(in the rows, 128 means zero)
Each row is followed by its class.
[154 155 117 154 129 143 140 124 138 120 144 121 134 119 138 138 140 138
 125 132 126 127 122 115 106 127 108 126 132 161 127 123 129 130 122 154
 121 120 129 130 124 135 139 115 150 129 124 115 128 123 136 129 116 134
 123 122 118 115 117 156 127 120 101 133]	<63>
[ 92 105 154 188 122 185 211 163 194 144 150 149 161 123 177 139 137 113
 202 193 143 124  68  66 171 128 143  85 143 100  67 252 134 136 152 147
 138  97 194 103 109 127 165 174  80 252 147 110 105 177  82  63 121 177
 138  86 120 196  96   4 133  71 103 162]	<58>
[117  18 150 129 113  94  74 119  63 125  87 112 106 133  61 108 137 200
 122 116 123 143 109 159  83 133 122 125 147 174 113  95 162 107  45  64
 150 126  88 139 126 219  93  82 126 150 108 123  63 102 116 151 147 124
 124 148 133  96 178 140 112 202 199  72]	<58>
[126 127 128 122 125 142 140 132 116 132 128 129 120 115 121 113 138 134
 125 120 131 131 131 120 122 126 134 137 131 121 124 120 122 136 125 112
 128 141 115 132 126 108 116 121 136 120 129 133 120 127 128 141 117 122
 127 126 118 116 130 133 117 126 124 128]	<63>
[ 96 148 138 127 129  97 126 122 121 118 115 140 143 169 111 136 136 177
 132 111 127 132 125 159 172 126 138 109 146 121  69 135 142 108 129 157
 153 109 133 126 129 172 130 160 127 167 113 100  63 152 144 125 130 135
 118 124 112 127 122 123 139 144 151 124]	<68>
[127 137 134 130 126 124 135 127 114 122 121 128 129 141 126 116 130 141
 129 126 134 126 122 138 134 128 121 113 130 133 121 138 131 124 135 128
 131 122 127 123 119 141 129 137 158 118 133 126 120 130 130 128 136 128
 127 131 119 131 133 118 131 126 138 126]	<68>
[133 149 131 128 124 122 125 126 123 123 121 116 130 148 128 122 124 150
 132 129 140 126 121 134 141 122 129 127 131 114 115 144 132 122 131 123
 135 123 126 127 126 140 131 131 136 123 129 128 135 121 134 130 133 130
 115 141 127 135 141 108 135 128 125 130]	<66>
[133  95 133 128 123 121 113 132 129 138 123 116 112 118 123 125 111 114
 138 137 127 131 132 126 114 127 118 131 124 145 137 132 130 130 112 123
 123 128 116 129 123 122 128 123 112 132 127 129 137  98 129 126 137 133
 142 131 135 128 132 132 123 122 140 127]	<68>
[109 158 137 145 140 146 130 131 127  98 159 135 127 126 150 100  91 132
 142 123 152 137 129 143 131 122 134 149 114 119  71 100 160 133 148 101
 135 121 127 137 100 110 157 134 119 138 127  98 133 120 137 126 159 149
 139 153 131 108 112 117 114  88 152 132]	<69>
[114 123 138 134 135 129 132 124 133 114 138 134 133 138 121 132 122 137
 131 149 119 133 130 130 149 126 141 126 133 138  95 117 141 127 115 131
 146 116 138 132 124 147 139 120 126 146 121  98 106 124 129 130 135 133
 137 131 122 114 121 147 121 131 150 125]	<66>
[111 123 130 149 133 148 153 150 119 128 149 141 132 113 140 130 116 123
 148 123 129 142 136 137 137 124 132 128 131 121 117 142 147 142 137 113
 125 107 140 130 103 133 134 127 131 142 130 100 127 144 107 114 148 151
 142 125 128 122 117 112 135 101 129 131]	<69>
[105  79 123 139 120 107 108 128 105 140 121 109 118 166 127 154 109 158
 159  84 105 130 137 161 121 132  99 124 128 125 120 115 135 124 152 163
  76 120 112 142 109 150  96 161 118 132 115 104 100 122 148 104 159 154
 134 130 130 151 142 118 149 116 132 114]	<63>
[136  99 123 142 120 141 119 133 144 133 122 115 105 105 117 127 116  99
 142 152 128 125 132 124 118 140 132 135 131 134 155 132 124 130  96  87
 125 118 126 134 123 137 127  97 124 106 118 122 156  84 120 118 126 123
 141 136 132 119 160 117 123 109 148 125]	<68>
[123 137 146 120 152 124  90 105 150 104 153 132 120 129 133  77  80 132
 119 154 155 147 125 123 117 125 138 148 111 144  63  46 174 133 134  95
 142 148 140 127 125 103 167 108 124 147 137 103 157  92 139 140 145 127
 141 174 130 107 110 158  93  99 172 130]	<69>
[146 146 125 116 132 114 155 145 168 128  76 146 152 143 111 100 132 102
 135 204 185 120  91 113 185 126 155 112 127  81 160 244 134 110 122  80
 190 106 164  90 165 141 149 126  92 128 148 165 169 109  89 121 145  97
 129 117 151 154 139  29 127 135 138 159]	<63>
[137 106 136 129 132 130 134 127 128 131 133 128 134 132 133 130 127 130
 134 128 126 126 123 119 125 130 127 125 129 125 117 131 132 130 129 131
 123 126 127 128 129 134 125 125 132 150 130 121 129 132 125 124 132 137
 145 129 128 130 122 126 118 131 125 118]	<66>
[153 123 114 126 130 152 134 129 121 146 139 117 112  93 133 118 114  86
 121 135 128 134 132  98 104 137 133 139 118 122 169 121 113 144 132  93
 116 134 122 127 129  88 129 108 134  87 136 142 176 105 127 134 107 123
 137 128 143 122 140 123 114 103 119 133]	<68>
[ 81 218 144 125 135 105 146 118 117  88 123 161 147 193 127 135 166 208
 118  89 143 135 119 137 204 111 133 115 144 115  49 132 147 113 167 175
 165 110 133 131 128 170 142 181 148 173 111  96  36 212 150 134 123 119
 105 122  96 123 103 128 155 163 133 116]	<68>
[135 144 127 125 131 123 117 125 131 117 130 126 127 138 120 124 132 134
 126 132 136 128 124 129 140 127 132 126 134 124 111 130 127 125 127 121
 144 128 124 132 125 141 131 127 128 125 127 121 124 118 130 130 127 120
 128 128 123 126 128 122 129 128 133 129]	<66>
[148 151 124 142 132 147 144 136 130 126 138 118 118 113 126 117 122 112
 133 136 135 131 139 123 116 134 119 134 127 126 137 153 128 134 125 102
 133 115 120 131 106 117 147 115 136 100 133 130 137 105 122 118 128 127
 126 129 136 127 130 111 131  92 119 139]	<68>
[114 185 123 168 142 180 205 149 204 140 178 148 174 125 204 139 116  68
 185 169 137 124 101  71 163 122 122 103 122  91  98 227 115 151 203 199
 109 113 197 104 112  72 175 184 104 193 152 107 159 165 113  78 124 168
 133  90 127 188  69  61 139  43  52 159]	<58>
[131  47 146 125 114 108  93 122  78 118  79 120  90 128  65 124 145 201
 117 119 128 143 113 157 107 137 130 126 145 168 116 115 166 100  51  49
 165 123  96 136 122 216  93  93 132 149  97 128  69 120 107 147 133 112
 134 143 121 101 186 116 124 199 204  97]	<58>
[114  97 127 125 124  98 129 126 138 146  96 120 137 153 135 134 105 123
 161 140 130 116 119 147 156 126 125 106 120 112 151 180 124  99 136 136
 123 122 156 117 147 162 129 162  90 141 122 140 146 120 119  99 153 135
 126 116 145 179 145  64 147 131 139 140]	<63>
[133 178 129 143 124 151 146 128 113 119  99 132 104 129  94 122 171 169
 121 140 139 135  96 136 159 140 141 126 141 123 106 174 138 104 101  54
 162 109 122 128 131 165 133 134 145 129 101 134 101 141 111 131 106  92
 122 126 139 132 166  64 139 145 146 126]	<58>
[115 149 134 123 141 111 130 120 130 106 126 141 132 149 119 127 134 145
 125 128 145 129 129 148 162 124 126 124 132 123  75 128 146 123 124 134
 145 115 148 134 128 152 138 128 131 131 119 110 106 137 131 130 128 119
 130 133 116 108 124 143 129 137 144 129]	<66>
[123 141 113 150 118 154 173 155 113 135 130 133 127 115 136 152 151 126
 141 130 116 130 109 135 147 129 125 121 138 116 138 185 118 136 137 129
 109 106 141 130 111 142 124 145 133 137 120 121 108 167 112 113 123 143
 148 105 131 135 124  93 147 118 110 130]	<69>
[121 134 136 127 136 122 128 126 127 123 129 130 131 143 122 113 132 142
 132 130 134 127 123 131 133 129 131 128 132 122 107 129 134 124 122 118
 136 132 124 130 119 140 133 125 129 131 143 126 121 126 128 129 133 123
 123 141 126 129 133 117 123 136 127 125]	<66>
[149  86 121 135 130 154 124 142 125 148 135 113  97  84 131 114 103  86
 133 151 129 121 135 108  99 141 134 138 123 140 161 134 121 128 105  66
 113 124 107 136 130 108 129  91 126  90 127 133 176  83 113 128 135 129
 149 139 159 119 148  98 116  95 142 124]	<68>
[114 138 147 118 126  94 118 124 136 116 106 140 137 154 108 133 130 153
 130 129 134 131 125 141 151 112 127 120 136 104  99 136 135 115 122 158
 152 123 133 120 134 148 134 151 114 153 128 116  83 140 142 142 130 115
 121 119 117 134 122 132 136 147 149 129]	<68>
